Below are the code and all the weights of a small trained network. Each question names an input and a class and asks about switching units off, where a switched-off unit gives its printed mean instead of its output.

import numpy as np


def w(rows, s, z=0):
    codes = np.array(rows[::2]) - 128.0
    scale = np.full(codes.shape[1], s)
    scale[-1] = z or s
    return codes * scale


def norm(h):
    return h / np.sqrt((h * h).mean(-1, keepdims=True) + 1e-5)


def f(y):
    return y / 2 * (1 + np.tanh(0.7978845608 * (y + 0.044715 * y**3)))


def log_softmax(a):
    a = a - a.max(-1, keepdims=True)
    return a - np.log(np.exp(a).sum(-1, keepdims=True))


def net(x, mask):
    res = np.array(x, float).reshape(1, 6) / 4 @ E
    u = 0
    for l in range(3):
        y = f(norm(res) @ A[l][:, :-1].T + A[l][:, -1])
        res = res + np.where(mask[u : u + 10], y, B[l][:, -1]) @ B[l][:, :-1]
        u += 10
    return log_softmax(norm(res)[-1] @ U[:, :-1].T + U[:, -1])


A, B = {}, {}
E = w([
[118,107,133],'x0',
[127,88,131],'x1',
[106,109,245],'x2',
[140,192,125],'x3',
[133,142,132],'x4',
[252,45,171],'x5',
],0.0029)
A[0] = w([
[95,133,112,151],'0.n1',
[169,177,119,175],'0.n2',
[180,205,122,91],'0.n3',
[174,131,2,62],'0.n4',
[240,124,189,99],'0.n5',
[100,133,58,182],'0.n6',
[140,141,156,16],'0.n7',
[143,139,156,7],'0.n8',
[146,109,73,69],'0.n9',
[119,130,157,90],'0.n10',
],0.0083,0.0014)
B[0] = w([
[189,98,91,152],'0.n1',
[133,44,88,165],'0.n2',
[130,94,107,163],'0.n3',
[140,167,234,253],'0.n4',
[177,52,38,246],'0.n5',
[134,76,193,206],'0.n6',
[141,142,124,111],'0.n7',
[140,165,164,110],'0.n8',
[182,254,161,149],'0.n9',
[161,191,80,124],'0.n10',
],0.0031)
A[1] = w([
[132,235,114,76],'1.n1',
[118,101,185,178],'1.n2',
[179,119,209,55],'1.n3',
[107,4,119,216],'1.n4',
[57,2,141,138],'1.n5',
[178,116,157,60],'1.n6',
[49,220,142,247],'1.n7',
[148,83,234,42],'1.n8',
[162,149,151,39],'1.n9',
[154,212,73,223],'1.n10',
],0.0047,0.0014)
B[1] = w([
[144,114,99,152],'1.n1',
[134,65,164,155],'1.n2',
[77,98,96,141],'1.n3',
[181,99,129,207],'1.n4',
[178,195,69,176],'1.n5',
[88,148,95,132],'1.n6',
[189,3,104,250],'1.n7',
[114,127,143,145],'1.n8',
[106,143,146,111],'1.n9',
[167,34,189,185],'1.n10',
],0.0037,0.0023)
A[2] = w([
[195,94,64,251],'2.n1',
[134,201,73,130],'2.n2',
[171,224,103,145],'2.n3',
[106,66,248,156],'2.n4',
[143,67,135,137],'2.n5',
[156,51,132,186],'2.n6',
[72,166,91,172],'2.n7',
[3,147,69,207],'2.n8',
[78,36,66,74],'2.n9',
[183,121,175,120],'2.n10',
],0.0059,0.0012)
B[2] = w([
[29,201,113,253],'2.n1',
[105,188,135,107],'2.n2',
[94,130,164,111],'2.n3',
[89,233,133,196],'2.n4',
[146,230,89,191],'2.n5',
[70,170,86,233],'2.n6',
[252,156,77,115],'2.n7',
[216,52,116,154],'2.n8',
[143,129,112,194],'2.n9',
[100,75,222,170],'2.n10',
],0.0046,0.0038)
U = w([
[3,217,55,195],'0',
[12,218,167,175],'1',
[236,10,40,4],'2',
],0.004,0.0012)

Each question gives the input, the list of numbers given to net, and the class t.
The units are the neurons (one row each of A and B). Each row of codes is followed by its name. A weight is (code - 128) times the scale printed after its matrix; where a second scale follows, it is the last column's (A, B and U).
mask holds one flag per neuron, layer by layer. A switched-off neuron (its flag False) gives its mean, the last column of its row in B, instead of its output. The means were averaged over made-up inputs and are rounded, as every weight is.
A unit's drop is (log p(t) with every unit on - log p(t) with that unit switched off) / (log p(t) with every unit on - log p(t) with every unit switched off).
The circuit of an input: a set's keep is (log p(t) with only the set's units on - log p(t) with every unit switched off) / (log p(t) with every unit on - log p(t) with every unit switched off). Starting from the 12 units with the biggest drops (on a tie, the unit counted first), units are removed one at a time, each time the one whose removal leaves the highest keep (on an exact tie, the one counted first), for as long as the keep stays at least 0.8.
circuit, biggest first: the units of the circuit, biggest drop first
most important unit: the unit with the biggest drop
k most important neurons of layer l: the k neurons of layer l with the biggest drops, biggest first
drop when u is switched off: that unit's drop, to one decimal
input [2,4,-3,2,-5,-6], class 2: most important unit => 2.n8
input [2,6,0,-1,-5,-7], class 2: circuit, biggest first => (2.n8; 2.n1)
input [3,8,4,-5,-2,-8], class 2: circuit, biggest first => (2.n8; 2.n1; 1.n5; 2.n7)
input [1,-7,-1,-6,7,6], class 0: 2 most important neurons of layer 1 => (1.n7; 1.n10)
input [-3,3,-2,-2,0,-6], class 2: circuit, biggest first => (2.n8; 2.n1)
input [6,-6,-8,-1,2,4], class 1: 2 most important neurons of layer 0 => (0.n4; 0.n9)
input [-2,-3,-6,-6,5,5], class 1: 3 most important neurons of layer 2 => (2.n1; 2.n8; 2.n10)
input [-2,4,-6,-7,2,-7], class 2: 2 most important neurons of layer 2 => (2.n8; 2.n4)
input [8,4,-1,5,4,4], class 0: 2 most important neurons of layer 2 => (2.n1; 2.n8)
input [-5,-1,-8,-7,-5,4], class 1: 3 most important neurons of layer 0 => (0.n4; 0.n9; 0.n5)
input [-3,-5,0,1,-1,-6], class 2: drop when 2.n8 is switched off => 0.2
input [6,-8,-1,-6,6,-8], class 2: drop when 2.n8 is switched off => 0.2
input [2,8,2,4,6,2], class 0: drop when 1.n7 is switched off => 0.2
input [3,0,0,4,-7,5], class 0: most important unit => 2.n1
